Each row has a name. Each question is about the rows just above it.

51	-20	35	5	-67	17	-15	29	-31	-6	47	-11	-7	34	48	-30	-7	-17	-67	-28	66	-7	31	-13	-7	-19	-67	-67	68	-23	-13	29	-21	7	-67	-37	-19	9	-63	-7	-19	17	-4	7	-35	-36	41  z_698
-35	-13	-17	4	-33	-4	-16	-37	-16	-16	16	-17	-15	34	48	-30	-23	-1	-38	-15	31	-20	23	-14	-5	4	-15	-16	31	-15	-5	17	-2	-5	-23	-15	-7	17	-23	-5	-16	-1	-2	-9	-6	-16	8  z_746
85	-32	-13	-17	4	-33	-4	74	-37	-56	26	-48	42	92	-6	-40	59	-31	-24	-73	50	-40	65	-57	21	60	-89	5	35	-57	-2	10	-4	-20	-25	-9	-3	43	-81	2	-46	18	-36	-13	-43	-60	61  z_28
How many times does z_746 hold -15? -> 5
Times -16 occurs in z_746: -> 6
Go on from 34	48	-30	-7 to the end of its row. -> -17	-67	-28	66	-7	31	-13	-7	-19	-67	-67	68	-23	-13	29	-21	7	-67	-37	-19	9	-63	-7	-19	17	-4	7	-35	-36	41
Count of -7 in z_698: -> 5
The rest of the row after -19	17	-4	7: -> -35	-36	41
What are the next 3 entries after -32	-13	-17	4	-33	-4	74	-37? -> -56	26	-48

-66	69	76	9	-6	68	-70	12 -> z_883
-73	66	72	-14	-48	71	-71	-11 -> z_924
-73	-69	77	29	21	72	-65	-11 -> z_395
66	72	-14 with -1 step of 1 on every entry: -> 65	71	-15
Move every entry of 69 by +1 step of 1. -> 70

-5	50	-34	16	-14	15	-30	53	33	16	20	-44	-26	-37	-57	51	-13	-44	6 -> z_326
40	5	-14	27	24	13	-12	-6	-1	-20	-24	4	24	35	28	-54	32	-18	-21 -> z_698
-63	60	-35	16	-46	29	-42	-36	91	26	35	-34	-10	21	-33	34	-17	-97	-5 -> z_746
-18	61	-5	-61	-33	8	24	22	56	48	36	-18	49	-60	-78	41	-5	-19	64 -> z_122
After -35	16, its row goes on with -> -46	29	-42	-36	91	26	35	-34	-10	21	-33	34	-17	-97	-5
Go on from 35	-34 to the end of its row. -> -10	21	-33	34	-17	-97	-5

0	-27	-32	-2	24	0	18	82	83	11	-47	-26	-2	-36	-46	-11 : z_698
-49	-14	-7	-30	-42	0	-5	-37	-28	11	-35	-1	26	85	75	-11 : z_398
-19	73	-32	-44	-9	0	-27	-27	9	-10	73	20	83	73	-9	-48 : z_924
89	20	-41	-30	2	-31	-50	-17	-4	-23	-23	-41	-12	-12	-36	-39 : z_746
89	20	-7	-3	-3	-31	-50	-17	-3	-23	-35	-3	26	-23	10	71 : z_395
20	3	10	82	90	22	-50	-27	-3	-23	-47	-26	7	-24	-36	-2 : z_28
-49	-14	-7	-30	-42	0	-5	-37	-28	11	19	-1	26	85	75	-11 : z_519
-49	-14	-7	-30	-42	0	-5	-37	-28	11	-35	-26	26	85	75	-11 : z_518
20	0	18	82	79	0	-38	-17	-3	-32	-47	-11	-2	-24	-27	7 : z_883
Times -9 occurs in z_924: -> 2
19	-1 with -1 step of 1 on every entry: -> 18	-2
Count of -3 in z_395: -> 4
Whose row is -49	-14	-7	-30	-42	0	-5	-37	-28	11	-35	-26	26	85	75	-11? -> z_518
Shift each entry of -2 by +1 times 1: -> -1
How many times does z_28 hold -23? -> 1
Shift each entry of -30	-42 by +1 times 1: -> -29	-41

